Each row comes from the steps of one path. Every step used is in the known rows, and no mark comes twice. Write the path behind each row, first mark first.
Known rows
x/p/g/q/a/v/k/n/s: [-185  -56   64  -49  362   69 -145 -159 -134   20  224   64 -105   18
   87  365 -118  -83  -11  167  117   68  -25  151 -128 -119  -65   65
   14 -626 -326  -48  -48  -89   77  -91   15   55   10   42 -334   41]
p/g/k/n/v: [  -2  -44  -29  193  153  -93 -162 -120  -29   24  237   61 -162   97
   34   80  -41  -92   73  140  126  -14 -103  -20 -106  -67  139    8
  144   83 -112  -74  -92 -128  -21   43   57  -36   14  134 -477  -14]
a/g/k/p/n/q: [ -56   52   27 -103  268   34 -219  -69  -15   25  275  -40  -59  -30
  -97  156  -65  -63  141   54    7  -58   71 -116  -65  -93   95   22
  145    0  -85 -114   10  -46   54  -16   91  -71   38  173  -80    4]
a/v/k/p/n/g/q/x: [-254  192   67   77   27   49 -285 -126  -19   80  250   13  -57  -62
 -142  307   41  -85   77  124  193  -94 -130 -183 -139 -198   55  -58
  -44 -356    5  -88  -83  -84  293  111    5   -3  -13  -48 -341   77]
n/p/a/v/g: [   1   18  -56  187   98    4  -65  -52   82  -86  171  -21  -36    1
  -28  196   19 -105  -10   90  -75   40  220  175   -8  -42   33  -45
   -9 -188   74   49  -75 -123  -67   50    0  -99   15  -17 -171  -55]
v/x/p/n/g: [ -60   34   41  -69  183   23  -90   25  -50   11  178   39   22   33
   -8  109   -6  -26   18   70   53  193   50  -65  -79  -80 -101   52
  -68   74 -197  -52  -10  -53  153  -50   15   50  -69   20   -7   72]
q/g/k/n/s/p: [  25 -213   27  -10  298   94  -91   12 -104  227  118   61  -77   76
   91  260 -133  -78   35  188   -3  118  -23   77 -281 -128   22    0
  112 -185 -219  -82  123  -79  -38   -5   36  164   75    6  -55    5]
q/g/k/x: [  16   44    4  156  164   28  -53  -11  -90   77   69  -26    9    9
   37  168  -12  -91   75  -45   34   98 -208 -140  -60  -72   34 -122
   32 -192 -129  -36   51  -35   20   59   27   79  -13   47 -214  -20]
p/n/k/x/a/g: [ -53   67  -45 -213  121  -56  -51   13   33  -64  332  -27  -66  -68
  -57   52  -41   -8   79  -72  -13 -189  -21 -158   72  -32   -1 -100
   71    1 -158  -57  -76  -43   -1   49   47  -80   32  156 -147   -8]
s/g/k/p: [ -73   21  -72 -127  242   29  -91   17   -1   58   44  -48  -26   63
   27  104 -114 -121   74  -94   27   98  -82  -79 -150  -99  127  -12
  122   62 -152 -105  135  -67   -8   19   57   12   25   46 -216 -127]
x/p/n/k: [-116  -66   85 -208  232    3  -76  -57  -15   65  106   -4  -38   93
    5  118  -79  -39    5   10   68   42  -12  -77  -82  -80  -61  -21
   35   75  -46   22  -59  -20   13   31   60   28   19  120 -178   43]
x/a/g/k/n/q/p: [  81  -94  -14  -67  239  111   18  -13    4  -28  152   53  -88  -68
  -98  188  -80  -59   85  225 -154  -89  154  158 -143  -90   -2   35
  111 -392 -144    7   68  -18   -1 -101   37   57   43  142 -122  -57]
s/g/q/a/v/k: [-174  156  115  -81   73   92 -125   -5   70  -53  110  -20  -70 -134
  -49  157  -65  -75   41   22   93 -151 -193  123    1 -154   49  -31
   18 -684   52  -77   26  -30  185   41  -57  -32   42 -104 -405  -45]
a/v/g/k/x/p/n/s: [-110  102   38   78  306  -37 -271  -94  -98    9  308   16  -12  136
   11  271  -82 -116    5  105   89  103   48  -60   29  -39  -86   -1
   17 -261 -251  -99  -88 -129   83   39   64 -101  -21   99 -263   40]
g/a/v/x/p/n/s/q: [ -43   76  203   19   99   79 -209  107 -204  -70  286   35 -101  -14
  -49  319 -100   14  -26   15   94   72   47    5  -80   -1  -14   -3
   34 -375 -258 -224   -5  -25  133  -82  -12   38   62 -103 -441    4]
n/q/g/k/x/p/a: [  98  -83  -14  -35  309   77 -117  -56 -138  -15  202  -45  -69   48
   17  321  -73  -44   68 -125  -59  309  -45  -87 -239 -125   51 -146
  -48 -343 -199   -8   19  -36  -44    1   45  112  -25  133 -302 -111]
p/n/k/x: [-105   44   75  -45   43 -106 -140  -37  -33   90  238  -40  -55   81
  -37   25  -22    9   37  -80  111  -77 -165 -280  -39  -34   58 -142
   24   29  -79  -75 -111  -54   26  155   56  -29   10  165 -227   72]
n/v/x/p/a/g/q: [  13  -10   67  -39  121   85 -277   80 -180 -171  345   13  -74  -42
  -55  158   24  -13   24   44   94   69   81    3 -120  -49   26  -66
   53 -427  -74  -47  -81  -32   -4  -78  -55  -18  -57  -88 -180  -14]
v/a/g/k/x/p/n/s/q: [ -36   25   30 -256  359  104 -253   60 -131  -88  238   31  -56   43
   52  233 -125   31   80   24   36  106   37   61  -53  -57  105   -6
   25 -306 -484 -187   34  -38   12 -136   21   37   54   62  -67  -26]
a/g/k/x/p/n/s/q: [  45    3  -11 -205  362   72 -307   66 -174   16  365   11 -111   38
    4  232 -152   25   57   10  137   58    0  -82  -11  -81  136   -6
   90 -104 -407 -162   43  -11   33  -65   47   51   64   93 -236   -6]
v/k/p/a/g/q/x: [-163   -5  -56   19  175  120 -222  -28  -58  -14  197  -32  -36  -64
  -37  250   27  -49   80  -65   58  -44 -111 -137 -179 -114  120 -127
   -9 -426  -80  -56  -49  -38   47  -31  -20   67   20  -97  -80   10]
a/v/g/q/x: [-107  194  139  302  -77   87 -229  -28  -17  -84  205  -10  -55 -151
  -76  191   89  -61   -4  203  182 -158    4   40   19 -105  -19  -25
 -119 -628  254  -74  -81   -9  176   57  -68  -65  -50 -149 -258   74]
q/p/g/a/v/k/n: [-160   20   49  260  278   19  106 -124   64   32  164   68  -56    7
   74  359  -83 -225   91  111   18  -48 -115   30 -113  -77   11    6
  113 -346 -196  -56  -31 -126  115  -18   68   75   79   -3 -502   86]
k/x/p/a: [  10  -62 -125  -62  160  -43    1   -8 -143  -74  130  -43  -13   85
   31  129  -52   -3    3 -192  -68  164   24 -185  -80  -22   11  -97
  -96  -32 -262    9  -36  -34 -116  -28   41   44  -46   80 -105  -95]
q/v/a/g/k: [ -13   52   93   34  182   80  -23    1   32 -164  -34   39   -1 -112
   27  197    3 -116  121  236   -8  -46  -96  267   82  -41  -47   -9
  101 -411  -87   35   70  -67  -22  -35  -39   19   19 -107 -272   -3]
s/q/a/g/k: [  23    6  -28   55  206  159  -16  118   10  -99   35  -32 -131 -165
  -15  154  -93  -11   96   56   36 -107  -62  219  113 -118  120   -1
  138 -341  -84 -104   96   44  -26  -62  -38   58   98    8 -221 -112]
n/s/p/g: [  74 -166  -20 -201  210   52  -13    2   80  123  226   20 -136   33
  203  193 -164  -10   30    8  114  226   35  104 -155  -44  125   37
   66  -87 -170 -204   38  -54  -22   -4   29  105   67    3   28   36]
q/p/n/s/a/g/k/x: [ 117   -9   54   63  315   11  -80   54  -14   54  270    4 -175   28
   -9  367 -161  -17  119   27    3   61  -96  -10  -87  -69  196  -38
  140 -315 -251 -152   46  -48   10   54   49  136  111   11  -77  -65]
p/a/g/q/v: [ 142   16   59   28   90   51 -139    9  -83 -210  305   -2 -157 -252
  -97  341   13  -45   75  158   72 -166   14  100   69 -128   67  -33
   69 -297   99   79   17  -12  -14  -13  -19   15  -18 -144 -379  -44]
a/v/g/q/p: [ -72  115  136  195   84  127  -65  -48   32  -67  120    7  -26 -142
  -72  293   25 -152    7  262   89 -110  161  150    6 -114  -33   39
   19 -620  229   -9  -10  -16  150    7  -13  -37  -48  -86  -94   71]
x/a/v/k: [-148   87  -50  -88  -67   -9   50  -68  103  -58  -34   48   35  -34
  -72   40    0  -67  -21  -11  -94 -166  -55   50   73   55  -93  -47
    9 -286  -44    8  -67  -58  105    6  -33  -85   41  -50 -297  -37]
q/a/v/k/n: [-274   39   -4  191   74  -33   13  -93  -17    1  -63   21   30  -10
  -67    0    7  -82    9  121  -75 -217 -124   33   48  -43 -105    4
   -5 -356 -107   23  -44  -87   38   19  -21  -45   41   36 -218   48]
a/v/g/q/p/n: [ -99  160  184  209  115   69 -129  -90   56  -72  236    7  -63 -173
 -142  323   19 -149   44  280   82 -232  154   39   66 -159  -14   78
    5 -434  287  -53  -57  -26  223    3   39  -71  -40  -46 -109  100]
p/n/q/x/a: [  38   15   76  -72 -112   26 -115  -56   50  -66  152   -7 -130 -120
 -145   32   16  122   33    7  -82  -84   25  -53 -100  -66    9  -21
 -178 -297  137  -98  -92   35  125  -16   -9   20   13   63  -90  -32]
s/p/g/a/v/k/n/q: [-149  -15   89  -40  186   24  -26 -114   75   98  373   53 -145   11
  102  280 -161 -123   97   81   66  -85  -38    3 -258  -68   81  -41
   70 -489 -204 -193  -78 -138  141   21   48    1  117   33 -609   70]
x/p/g/q/v/k/n/s/a: [ -16 -162   91 -180  379   37 -162 -170 -157   39  199  114 -225    8
  123  463 -151  -42  -18  207  144   87  -57  158 -309  -74   51   40
   -3 -528 -292   43  -14 -106   68  -62   -1  185   27 -136 -519  -19]

Which path is each row?
[ -85   68  174   41  221   33 -292  -38 -116   -1  249  -31  -36 -108
 -139  163   10  -98  129  189   82  -62  -77 -143  -58  -49    6  -25
  124 -320  -55 -123   41  -87  105   17   21   -8  -16   40 -345  120] -> a/g/k/p/n/q/v/x
[-119   10   25  -19  290  123 -161  -28  -22 -160  102  -12 -102 -121
  -26  225  -89  -18  -26  157    2   23  258  274   95 -127  -72  150
  -44 -379  -42  -96   -1  -22   57  -93  -15  -48   36   26    9   -8] -> x/p/n/s/q/a/v/g
[  27  217  -70   64  -15 -107  -36  -42   19  -78  337   28 -121  -41
 -146  278  -52  -71   91   28   -1 -110  -59 -111  106  -98   15  -76
   41  -34 -198  -91  -68 -104  142  113   61 -103   -9  118 -568 -152] -> p/n/g/k/x/a/v
[-132  154   63  130  173  -33 -167 -137   63  -58  210  -46 -158  -43
 -129  299  -78 -108   84   75  -35 -121  137   -6  -97  -66  112   19
   48 -262   93 -160  -67 -117  105   85   56 -149   46   55 -311 -121] -> s/a/v/g/k/p/n/q
[ -18  -24   92  156  157  134 -106  -26   83 -124  111   35 -168  -89
  -25  230  -45  -75   70  159   13  -43  217  191 -131 -123   91   32
   97 -383  158  -68  -96  -44  117  -43   13    0   66  -19 -107   -6] -> s/q/p/n/v/g/a
[-133  -73   38   23  118   88 -172  -22  -62  108   29   88  -41   38
  -87  141  -47  -29  -52  217   45  -70  -18  108 -141  -48   99   27
   68 -396 -172  -55   57  -57   95    5  -32   86   99  -26 -217  133] -> a/v/k/n/s/q/p
[-197  142  -89  101  174  -36  -36 -133   59 -114  113  -12  -23  -64
 -119  238  -33 -199   61   73 -119 -201  174  -43   90  -47  -91   41
   75  -38   -5  -90  -65 -125   75  -26   88 -190  -12   86 -226 -122] -> x/a/v/g/k/p/n
[-116   83   43  137  162  -45 -208   39  -62  -28  202  -22 -119    8
  -98  104  -38  -72  127    4   28  -75  -83 -149 -109    0  158  -45
  189 -118 -101 -208  -43 -115   20   46    6  -47   57  -33 -202  -77] -> s/a/g/k/p/n/v/x
[  70  -39   59  189  225   85  -24    7  -75  -44  304   55 -227  -80
   39  457 -143  -77   41  150   89   48   87  178 -141 -112  169   69
  133 -302 -240 -171   78  -54   26  -53   45  118  107   -3 -469   -4] -> k/n/s/q/p/g/a/v
[-215  121  -63 -107  215   59  -86  -51  -20  -48  131   -6  -65  -67
  -55  189  -81  -34   57    6   68  -12  -68  -29   41 -176   15  -24
  -75 -367 -275  -71  -28  -56  181   30  -10   16   27   92 -367   -6] -> s/q/a/v/k/x/p/n/g
[-171   -5  124  112  124   65  -89  -93   64  122  360   35 -165  -11
   94  274 -117  -86  106   90  124  -54 -172  -51 -311 -111   99  -90
  -41 -700 -133 -240  -87 -113  172   62    3   89  121  -25 -664  111] -> s/p/g/a/v/k/n/q/x
